W =
[[132 131 136 135 142 121 133 131 128 125 128 141 136]
 [125 123 138 122 133 130 119 124 126 129 119 131 108]
 [137 130 136 145 138 128 134 131 127 127 124 138 121]
 [117 124 114 114 110 130 124 122 127 128 132 109 129]
 [129 132 122 132 123 119 132 127 128 125 135 119 150]
 [126 129 119 132 123 125 141 131 128 122 135 128 138]
 [118 124 119 114 114 130 121 121 126 126 130 112 129]
 [130 132 121 134 124 123 128 126 128 130 133 117 145]
 [129 130 117 133 116 126 129 125 127 128 133 111 140]
 [134 131 139 137 143 119 132 131 128 125 127 141 137]
 [116 122 120 114 123 128 133 128 127 127 130 129 120]
 [122 126 119 122 112 131 122 121 126 126 130 110 129]]
Indices start at 0.
Which number is the entry at row 0, column 0? 132
The entry just left of 142 is 135
The entry in the top-right corner: 136
Which number is the entry directly below the largest entry? 138
Which number is the entry directly above the largest entry? 129
The entry just left of the smallest entry is 131
Which number is the entry at row 0, column 1? 131
The entry at row 1, column 2: 138
The entry in row 2 and column 0 is 137
Which number is the entry in the bottom-left corner? 122
Which number is the entry directly below the smallest entry? 121
Which number is the entry just right of 118? 124
The entry at row 1, column 0 is 125
Which number is the entry at row 1, column 1? 123
The maximum is 150
Which number is the entry just left of the largest entry? 119

M =
array([118, 124, 120, 136, 123, 121, 106, 128, 117, 118, 132, 106, 115,
       137])
Give the 2nd entry.
Answer: 124
The entry just right of 117: 118
Give the third entry from the left.
Answer: 120
The second entry from the right is 115
The last entry -> 137
Give the third entry from the right.
Answer: 106
Give the first entry.
Answer: 118

Read these off the row that follows.
1) What is the last entry?
2) What is the 2nd entry from the right?
3) What is the 1st entry from the left?
150  150  121  115  124  150  107  149  107  106
1) 106
2) 107
3) 150

Questions about the grid below.
1) Report the bottom-right entry.
2) Report the first entry in reading order.
3) Report the first entry on the diagonal from the top-right corner.
4) Report the entry just right of 121.
5) Report the largest entry in the last row.
6) Report the 3rd entry from the end, reading row by row.
7) Report the smallest entry in the first row.
[[142 147 133 143 146 138 113 144]
 [121 114 126 119 118 149 108 149]
 [145 140 145 138 141 131 112 125]
 [108 116 132 107 131 118 147 117]
 [114 132 106 141 143 146 120 132]
 [142 128 125 122 122 106 131 106]]
1) 106
2) 142
3) 144
4) 114
5) 142
6) 106
7) 113

140  140  109  123  128  144  120  122  123  148  108  133
133  144  110  125  123  143  117  121  124  142  109  131
142  141  109  122  130  145  120  123  123  148  114  133
125  143  107  127  117  143  117  121  126  136  107  129
148  140  118  122  134  138  124  123  123  149  119  134
129  141  109  125  119  144  117  122  126  139  108  130
145  140  115  123  133  141  121  123  124  151  114  135
Rows and columns are numbered from 0.
The entry at row 0, column 0: 140
What is the entry in the top-right corner? 133
The entry in row 1 and column 0 is 133
What is the bottom-left entry? 145
What is the entry at row 0, column 1? 140
The entry in the bottom-right corner is 135
What is the entry directly above 149? 136
The entry just right of 139 -> 108
What is the entry in row 0 and column 2? 109
The bottom entry of the column that holds the largest entry is 151
The entry in row 2 and column 0: 142
What is the entry just right of 138? 124
What is the entry at row 1, column 1? 144
The entry just left of 149 -> 123

a =
[[143 127 136 138 131 123 122 142 121 109 141 124]
 [144 123 138 139 129 119 121 143 122 107 140 123]
 [141 129 135 137 131 124 121 140 121 110 140 123]
 [127 129 124 127 127 127 123 126 122 121 129 124]
 [125 121 131 126 125 127 135 126 137 140 121 133]
 [115 140 119 120 132 142 137 116 136 152 121 136]
 [127 128 125 127 126 126 123 127 123 121 128 124]
 [145 121 141 140 129 119 123 144 124 108 140 124]
 [140 130 134 137 132 125 121 140 120 110 140 124]
 [136 138 129 134 135 132 124 135 122 118 140 127]
 [140 128 134 136 130 123 120 139 120 109 139 122]]
Counting starts at 0.
The entry at row 0, column 2?
A: 136
The bottom-left entry?
A: 140
The bottom entry of the column that holds the largest entry: 109
The entry in the top-right corner?
A: 124
The entry at row 0, column 0 is 143
The top entry of the column that holds the largest entry?
A: 109
The entry in row 1 and column 1 -> 123
The entry in row 2 and column 1: 129
The entry just right of the largest entry?
A: 121
The bottom-right entry: 122
The entry directly below the smallest entry?
A: 110
The entry in row 0 and column 1 is 127
The entry at row 2, column 0?
A: 141
The entry in row 2 and column 2 is 135
The entry just left of the largest entry?
A: 136
The entry at row 1, column 0?
A: 144
The entry directly below the largest entry?
A: 121
The largest entry?
A: 152
The entry directly above 145?
A: 127
The minimum?
A: 107
The entry just right of 108 is 140
The entry directly below 145 -> 140
The entry directly above the largest entry -> 140

x =
[[126 123 105 130 132 122 120 111 132 146 110 130 140]
 [127 129 132 127 132 139 128 133 132 131 126 127 126]
 [128 129 126 125 129 150 132 133 133 135 118 127 121]
 [127 124 104 131 124 126 126 110 128 142 110 129 139]
 [126 128 132 124 130 147 134 138 133 125 126 126 122]
 [128 123 111 130 133 121 119 110 131 146 110 126 140]
 [128 127 123 128 123 150 134 138 130 124 124 130 120]
 [126 128 132 125 133 138 129 132 133 129 126 127 123]
 [128 129 127 127 124 127 127 124 128 126 124 129 129]]
Counting starts at 0.
Read off the entry in the top-right corner.
140
The centre entry: 134
The entry in row 1 and column 0 is 127
Read off the entry directly below the smallest entry.
132
Read off the entry directly below 142.
125
Read off the entry at row 2, column 0.
128
Read off the entry at row 0, column 2.
105
The entry at row 0, column 0 -> 126
Read off the entry in row 0 and column 1.
123
Read off the entry in the bottom-left corner.
128
The entry just left of the smallest entry -> 124
Read off the entry in row 2 and column 2.
126
The minimum is 104
The entry in the bottom-right corner: 129
The bottom entry of the column that holds the smallest entry -> 127
The entry directly above the centre entry: 126

arr =
array([[152, 141, 152, 141, 133, 137, 131, 150, 152, 152, 152, 152, 104,
        152, 152],
       [104, 115, 104, 138, 130, 121, 133, 106, 104, 104, 104, 104, 152,
        104, 104],
       [152, 140, 152, 152, 150, 150, 151, 148, 104, 152, 104, 104, 116,
        104, 105],
       [104, 113, 104, 105, 114, 113, 114, 105, 118, 104, 127, 108, 152,
        108, 107],
       [117, 104, 104, 104, 104, 104, 104, 151, 118, 104, 121, 117, 150,
        117, 116],
       [152, 107, 152, 137, 106, 106, 106, 152, 119, 152, 114, 129, 117,
        130, 132],
       [150, 104, 152, 152, 130, 112, 134, 151, 104, 152, 104, 104, 126,
        104, 104],
       [118, 133, 118, 152, 150, 146, 152, 136, 104, 114, 104, 105, 152,
        105, 104]])
The entry just left of 138 -> 104
The fourth entry in reading order -> 141
The 5th entry in reading order: 133
The entry just right of 140? 152
The first entry in reading order -> 152
The entry just right of 148? 104
